Each row of numbers belongs to one of the nodes below and depends on some of the facts about them. Some rows are named. Which node is each other row?

Facts:
<301> {ψ=<131>, Θ=c}
<41> {ψ=<544>, Θ=b}
<354> {ψ=<1166>, Θ=a}
<1172> {ψ=<529>, Θ=a}
<31> {ψ=<865>, Θ=a}
<995> {ψ=<390>, Θ=b}
<1071> {ψ=<390>,<789>, Θ=c}
<131> {ψ=<390>,<33>, Θ=a}
<488> {ψ=<701>, Θ=c}
<322> {ψ=<31>,<145>, Θ=a}
<1217> {ψ=<688>,<37>, Θ=b}
<485> {ψ=<488>,<135>,<225>, Θ=a}
<1184> {ψ=<350>,<491>,<398>, Θ=a}
<151> {ψ=<1213>, Θ=a}
<305> {Θ=b}
<381> {ψ=<835>,<925>, Θ=b}
<491> {Θ=a}
<56> {ψ=<390>,<987>, Θ=a}
<911> {ψ=<277>, Θ=b}
<504> {ψ=<390>,<67>, Θ=b}
<350> {ψ=<490>, Θ=b}
<46> {ψ=<504>, Θ=b}
<639> {Θ=b}
<304> {ψ=<854>,<162>, Θ=a}
<93> {ψ=<490>, Θ=b}
<2> {ψ=<289>, Θ=b}
<474> {Θ=a}
<1175> {Θ=c}
<225> {Θ=b}
<701> {ψ=<911>,<639>,<1071>, Θ=b}
<325> {ψ=<265>,<398>, Θ=a}
<277> {ψ=<74>, Θ=a}
<1166> {ψ=<1243>, Θ=a}
<631> {ψ=<234>,<942>, Θ=b}
<1038> {Θ=b}
<776> {ψ=<865>, Θ=a}
<1190> {Θ=b}
<370> {ψ=<1015>, Θ=c}
<1203> {ψ=<865>, Θ=a}
<265> {ψ=<183>, Θ=a}
<67> {ψ=<31>, Θ=b}
<145> {Θ=a}
<859> {Θ=b}
<168> {ψ=<1112>, Θ=b}
<1015> {Θ=b}
<538> {ψ=<707>,<141>, Θ=b}
<482> {ψ=<702>,<980>,<46>, Θ=b}
<289> {ψ=<37>, Θ=a}
<688> {Θ=a}
<387> {ψ=<1184>, Θ=c}
<926> {ψ=<145>, Θ=b}
<332> {ψ=<1243>, Θ=b}
<74> {Θ=a}
<164> {ψ=<639>, Θ=a}
<180> {Θ=a}
<594> {ψ=<490>,<33>, Θ=a}
<421> {ψ=<538>, Θ=a}
<736> {ψ=<301>,<912>, Θ=b}
<925> {ψ=<995>,<1175>, Θ=a}
<919> {ψ=<485>,<2>, Θ=a}
<135> {Θ=a}
<764> {Θ=c}
<94> {ψ=<305>, Θ=a}
<1133> {ψ=<912>,<46>, Θ=a}
<966> {ψ=<1015>, Θ=b}
<33> {Θ=a}
<1238> {ψ=<1038>,<684>, Θ=b}
<836> {ψ=<93>, Θ=b}
<735> {Θ=a}
<875> {ψ=<1243>, Θ=b}
<264> {ψ=<183>, Θ=c}
<493> {ψ=<2>, Θ=a}
<429> {ψ=<325>,<74>, Θ=c}
<162> {Θ=a}
<490> {Θ=a}
<1213> {ψ=<325>, Θ=a}
<1141> {ψ=<180>, Θ=c}
<398> {ψ=<141>, Θ=b}
<1186> {ψ=<74>, Θ=a}
<854> {ψ=<1071>, Θ=b}
<987> {ψ=<201>, Θ=a}
<942> {Θ=a}
<865> {ψ=<1166>,<1243>, Θ=b}
<112> {ψ=<180>,<67>, Θ=a}
<864> {ψ=<493>, Θ=b}
<495> {ψ=<398>,<2>, Θ=a}
<789> {Θ=a}
<37> {ψ=<350>, Θ=a}
<846> {ψ=<301>,<350>, Θ=a}
<477> {ψ=<1141>, Θ=a}
<529> {ψ=<1038>,<390>,<350>, Θ=a}
<1140> {ψ=<995>,<474>, Θ=a}
<544> {ψ=<1213>, Θ=b}
<282> {ψ=<1141>, Θ=a}
<894> {ψ=<859>,<987>,<387>, Θ=a}
<141> {Θ=a}
<684> {Θ=b}
<183> {ψ=<141>, Θ=a}
<1079> {ψ=<264>,<67>, Θ=a}
<509> {ψ=<97>, Θ=a}
<707> {ψ=<776>, Θ=c}
<120> {ψ=<131>, Θ=b}
<1160> {ψ=<305>, Θ=a}
<1010> {ψ=<544>,<387>, Θ=a}
<1243> {ψ=<93>, Θ=a}
<97> {Θ=a}
<702> {Θ=a}
<390> {Θ=c}
<92> {ψ=<836>, Θ=a}
<835> {Θ=b}
<980> {ψ=<1186>, Θ=c}
<912> {ψ=<1140>, Θ=a}
<201> {Θ=b}
<1112> {ψ=<325>, Θ=b}
<234> {Θ=b}

Some nodes and their rows:
<131>: [-15  12   0 -22   9 -18  10  12  -8 -15   4   2  10   9   6  -4  17 -14
  44  -9  12   2 -10   3  -3   2]
<735>: [ -2  10   1 -10 -11  -8 -14 -11   3  -3  13  17  -2  15  -2  -3   9   1
  18 -20   8  -2 -11 -12 -18  -4]
<421>: [ 53 -25   2  -5 -20 -14  -6   0   6   4   6   8  -6  27   7  -8  11  -4
 -13 -13  18  -1   9 -10 -17  -8]
<684>: [  1  -4  -7  -2  16  16  21  -7  -8  11  -7 -38   4 -34  16   8  -3  11
  23   2 -18  13   5   0   8   6]
<162>: [  4  15   0  -1   7  -7   1  -2  -8   8   7   1   3   3 -18   0  20   1
  48  -5  16   2 -22  -4 -18  -6]
<1172>: [  8   1  15 -14   6 -24   4   9  -2   1   3   8  13   6   5 -11  11 -10
  46  -5   5   4  15  -4  -6   3]
<1190>: [ -3 -12 -11   6   6  26   5  -6  11  10  -8  -9  -9 -28   6   9  -7  11
 -15   5 -16  12   4  -2  16  10]
<987>: [-21  45  14 -16 -18   6 -17   9   6 -33 -20  19   2   2 -18   4  14  -8
  33  -6  13   8 -31  -4  26  -9]
<912>: [-34   3 -20 -16   2 -14   7   1  -8 -24  21  17 -11  29   8  -4  15 -13
  20 -13   6   1 -14   2  -7  11]
<865>: [ 24 -46  -1   1  24  40  11 -18  30   2   2 -32   3  -1  11   6 -20   3
 -45  19   0  -8  -9  11  17  23]
<1140>: [-25  -3 -23 -13   4 -19   5  10 -14 -24  28  21 -12  13   6  -7  15 -13
  17  -3   8  10  -9   0  -7   7]
<538>: [ 66 -42 -17  11 -10  20  10   0  -4  15 -14 -26 -12 -17  11   8 -10   6
 -57   3  -3   3  13   0  16   1]
<477>: [ -5  -1  10  17 -26 -15   7 -13  21  -2   1  30  12   0 -29  -1  13  -6
  30 -10   4 -10  22 -34 -13  20]
<350>: [ -6 -13  18   3  19  28  21   4 -13  -2 -30 -46   5 -16  42   4 -12   3
   5   8 -15  -4   0  16  20  11]
<1038>: [ -3  23  -1   5  16  22  28  -3 -18   5 -17 -49   6 -30  19   7  -2   9
  27 -10 -17   3  -1   4  16   7]
<37>: [ -7  10  34  -9  -2 -11   2  10 -20 -19 -12   2   8  23  31 -11   4  -4
  36  -4   3 -18   5  -1 -10   1]
<702>: [-49  11 -17  -3  -9 -19   4  -2   2 -19   7   9   1  28 -17   1   4  -6
   8  -7  -2 -14 -43 -13 -26   2]
<265>: [ 42  -8  -2   1 -38 -28  -7   7 -16   4  -4  -1  -8  30  -7  -1  14   1
 -19 -29  13  -1  -3 -20 -16 -23]
<332>: [ 27 -41   4 -14  29  28  -3  -4  29  10  -1 -24   6 -13  25   4 -20   3
 -39  28  -9   0   8   8  15  15]
<354>: [ 16 -35  18 -16   3  -7 -16  -7  27  -5  13  11  11  28   1  -7  -2  -9
  -4   1  19  -7  -9  -6 -13  11]

Name these rows:
No name comes twice in this set of rows, the named rows included.
[ 26 -19  16  -1 -20 -23  -7  16 -10   3 -13  36  -9  22   9 -14   7  -1
 -11  12   8 -12  30  -9  -9 -12] -> <495>
[-25   2 -33   4  27  20  31   7 -16  -6   3 -18 -11 -27  13   6   4  -5
  12   4 -13  19  -4  17  37  13] -> <995>
[  4 -19 -15  26  -3  37  28 -14  10  -6  -6 -27   2 -17  -2   9 -10  -3
 -21   7  -8 -11  -6   8  26  21] -> <67>
[ 12 -15 -27   5  41  12  19   8  17  37 -15  -8  -5 -26 -16   7  -4  10
   2  62 -11  14 -13  12  20  -9] -> <701>
[-41  42  16  49 -20   5   3 -19   1  -5  14  -4  19 -41 -51   3 -17  -8
   4 -38 -12  -9  47  13   2   3] -> <1141>
[-47  56 -12  14   8   3  -5   1 -35 -20  40  -7  -9 -17 -21  -1  -6  -6
  -9 -43  -4  11  21  47   6 -10] -> <1175>
[ -2  15  26  -6 -29  -5  -5  11 -14 -19 -24  -4   3  23  10  -4  10  -4
  18 -27  10  -8 -15  -8  -7 -13] -> <491>
[-25   9   4  35 -30   1  12 -18  10 -17   3   3  14  10 -29   4  14  -7
  43 -26   7 -30  -1 -29 -22  19] -> <180>
[ -9  12   0 -26   0 -17  -4  18  24 -18  -2  27   8  -4 -14  -3  21 -16
  26  11  13  15   2   1  22  -1] -> <56>
[-29  55   7  13   0   0 -21  -9 -18   4  22   6   4 -26 -24  -1 -15  -1
 -14 -34  -9   5  34  32  -5 -15] -> <764>
[ -7  68  25  10 -20   4 -23   8 -15 -21 -20 -10   7 -26 -14   0 -18  -5
 -24 -38  -6   8  23  34  23 -32] -> <387>

Now the same nodes, written a new way:
Some rows with their names:
<488>: [ -7  -1 -14   2 -24  -1  -9   1  31  -6 -37 -14  11  -5  28   7 -39 -18
 -28  -9  28  29 -14  18  -4 -32  16 -18  18  33  -3  14 -18  17  -8  10
  13]
<164>: [ 15  -2   3  15 -22   6   5   5  25  -6 -33 -19  -6  -1  26  10 -22   2
 -20 -15   7  15 -11   3 -12 -25   7 -17  14  27  19  15 -25  14  -2  10
  30]
<919>: [ 24 -22   1  -1  -5   6   8   3  27   2 -32 -13  -8   0  25  15 -15  11
 -18 -20  -2  28 -13  11 -24 -25   0 -17  21  23  21  17 -39  20 -12  13
  23]
<1243>: [-11  -5  -3  18 -36 -18  -6  -3  43  13 -35  -9  -4 -10  13  35  -7   8
 -19 -40  11  -9  11 -14   9 -29  -6  -7   7  13  22  25 -35  18 -40   1
  46]
<1217>: [  0 -25 -12  -9   1   1  -7   9  13   6 -23 -22  -2   9  13   5 -33 -14
  -5 -22  14  22 -21   0 -23 -12  10 -34  -7  11   9  46 -14  14  -6   4
  22]
<289>: [ 24 -29   2  -9 -13   7  12  14  16   6 -25  -8  -4   1  26   8  -5  10
  -5  -8  -6  34 -21   4 -30 -22  -6 -22   9  19  24  18 -36  18 -16  12
  18]
<474>: [ 11  -5   3  17  -8   7  -2 -17   2 -16 -44 -12  -9   2  15   2 -15   5
 -20 -29 -12   3  -4 -14 -19 -32   5 -30   9  34  24  19 -26  10  -2   6
  23]
<1141>: [  2 -19 -17  12   3   4 -14 -34  25  -6 -58 -32  -8  -9  28  24 -36 -14
 -11 -24  -3  21 -29  16   6 -31   5 -14  18  26  -6  37 -10  18 -22   3
  12]
<707>: [ -5 -23 -12  -2 -16   2   0 -12   1  -1 -45 -14  -3 -12  27  16 -37 -14
 -19 -14  25  11 -25  12  -1 -30   4 -27  -7  29   7  17 -11   1 -16  25
   9]
<987>: [ 24  -8   3   8 -13   4   2  -1  16  -2 -36 -19 -10  -6  26  13 -15   7
 -17 -20  -5  11 -17   2 -13 -25   7 -16   6  26  18  16 -30  15  -5   9
  30]
<168>: [  6 -18 -12   2   3   5  -9   8  27   1 -29 -28  -4   1   4   6 -35 -18
  -9 -33  10   5 -22   8 -15 -13  18 -25  -5   8  12  47 -18   8  -7   5
  23]
<639>: [ -8  -2  -7   5   0   2 -10  -8   8 -15 -25 -21   3  17   6   1 -37 -17
 -21 -28  19  10   3  -8 -23 -27  15 -40   6  27  11  46 -12  15  -3   2
  22]
<925>: [ 30 -11   3   4  -8  -1  -3  -3  11  -1 -37 -20 -13  -6  21  15 -11  11
 -14 -26 -13   7 -19   8  -8 -27  10 -10   5  26  13  20 -35  13  -3  11
  31]
<701>: [ -4   2  -7   1 -12  -8  -4  15  47  -6 -19 -36   9  18  27   1 -39 -19
 -26 -11  28  31   7  17 -15 -14  19 -31  19  24  -3  40 -14  18   0   3
  35]
<387>: [ -2 -23 -15  -6 -18   6  -8  -1   8   0 -40  -9   7 -12  29   8 -35 -15
  -9 -12  15  18 -26  14 -11 -29  13 -18  -4  22   3  12 -14  13 -16   8
  11]
<322>: [ 22 -13   8  15 -14   7   6  -5  12  -3 -41 -29 -14  -7  27  19 -18  -1
 -11 -13   1   9 -23  -6  -4 -26  -2 -24   1  26  21  30 -17   9  -8  18
  20]
<67>: [ 17 -25   1   4   3   0 -11 -21   8  -4 -34 -41 -15  -1  27  22 -37 -19
  -5 -20  19  10 -26   3   9 -15  -4 -39  -6  13  -1  50  -8   6  -5  25
  16]
<504>: [ 32 -13  -3  -9   3 -17 -14 -14   4  -4 -23 -40 -14  -5  15  12 -25  -2
  -4 -28  18   4 -24  14   8  -8  18 -26  -9  15  -5  52 -17   1  -1  10
  25]
<33>: [ 13  -4   2  13 -14   3  -3 -15   2 -14 -34  -9  -9  -2  15   4 -15   6
 -16 -27 -13  -1  -7 -16 -19 -30  10 -27   1  33  22  20 -25  10  -3   4
  26]
<305>: [ -4 -11  -9   2   3   2 -12 -14   5 -11 -29 -19  -3  16  -3   0 -34 -17
 -16 -37  -1   6 -10 -11 -23 -27  14 -38  -2  24  14  48 -13  12  -2   2
  19]

Rows to name:
No name comes twice in this set of rows, the named rows included.
[ 18 -20 -10  -6   4 -10 -13 -11  17   3 -29 -38 -13   5  12  13 -33  -9
  -6 -31  11  10 -24  11  -6 -13  17 -23  -4  12  -5  50 -15  10  -4   7
  26] -> <46>
[ 25  -8   3   5 -19   4   4   5   9   0 -32 -16 -10  -8  27  13 -15   6
 -10 -16  -1   8 -19  -3 -14 -23   6 -17   1  24  18  15 -24  10  -5   8
  29] -> <1172>
[ -8  -8 -17   6  -7  -8 -13  -5  41  13 -34 -23  -3   7  21  18 -34 -14
  -4 -41  14  -3 -15  -9  -3 -19  13 -17   5   5  -4  47 -11  19 -19  -5
  46] -> <836>
[  6 -25 -12  -9   1  -4  -8   3  25   5 -24 -26  -5  11   5   9 -34 -10
 -10 -30  12  24 -21  12 -24 -15  10 -32   1  11   5  46 -18  18  -9   8
  22] -> <864>
[ 22 -20  -1   0 -29   9  13  15   6   8 -27  -9   0  -8  28   6 -21   0
  -5  -7   1   8 -26 -12 -28 -13   4 -22  -7  10  23  10 -15  10  -6   0
  18] -> <1184>
[ 16 -14 -11  16   3  11  -5  18  40  -1 -36 -32   1 -12  -6   2 -37 -21
  -8 -39  -8  -3 -27  15 -17  -8  25 -12  -9   2  24  40 -22  -4  -8   3
  19] -> <1112>
[ 38  -8   6  -9 -15 -17 -10   3   0  -4 -21 -17 -12 -12  12  10  -2  14
  -5 -25  -8  -3 -21   9  -5 -19  20 -10 -10  25  -2  20 -44  -1  -2  12
  35] -> <131>
[ 23 -17   0  -1 -22   8   6   9   8   4 -30 -12  -6  -9  28  12 -11   3
  -5  -8  -6  11 -24 -10 -24 -20   2 -17  -5  18  18  18 -16  13  -6   2
  28] -> <846>
[ 10 -19  12  13 -20   1  12   4   9  -1 -31 -27 -12 -10  25  25 -15  -2
 -18 -15  11   3 -19  -5   2 -29  -7 -34  -5  24  27  32 -18   3 -10  30
  24] -> <1203>
[ 23  -8  -1   8 -14   6   8   0  13   5 -41 -16 -11  -2  25  14 -26  10
 -15 -25   1   8 -21  -5 -14 -22   5 -16   8  26  18  16 -23  12  -7  11
  26] -> <421>
[ 18 -15  -9  15   3  12 -12  15  44  -4 -31 -37   4 -12   6   4 -36 -20
  -7 -35  -1  -1 -23  17  -6 -15  23 -17  -5   2  18  49 -23  11  -5   0
  20] -> <544>
[  9 -11   5  12 -23  -2   6   5  22   5 -34 -14  -9  -8  19  19 -12   5
 -21 -30   3   0  -8  -1  -4 -29   0 -18   3  22  23  23 -31  12 -16  18
  38] -> <354>
[ 32  -4   1  21 -12  13   5  16  46 -10 -50 -26   1 -14  11   4 -23 -20
 -14 -32 -15  -7 -25  14  -7 -23  25  -5  -6   2  27  14 -40   0  -8   5
  22] -> <1213>
[ 10  -1  -5  10 -11  10  13 -22   1   4 -51  -7 -11  10  10   4 -40  15
 -27 -40   4  -8 -14 -17 -23 -28   3 -31  12  31  23   4 -11  -1  -2   2
  15] -> <141>
[ 11 -17 -16 -10   2   8  13   9   9  14 -36 -12  -8  11  -6   4 -41   6
 -15 -41  23  -6 -25  -4 -23   0  16 -31  -6   6   8  22 -10  -5  -2   2
  12] -> <398>

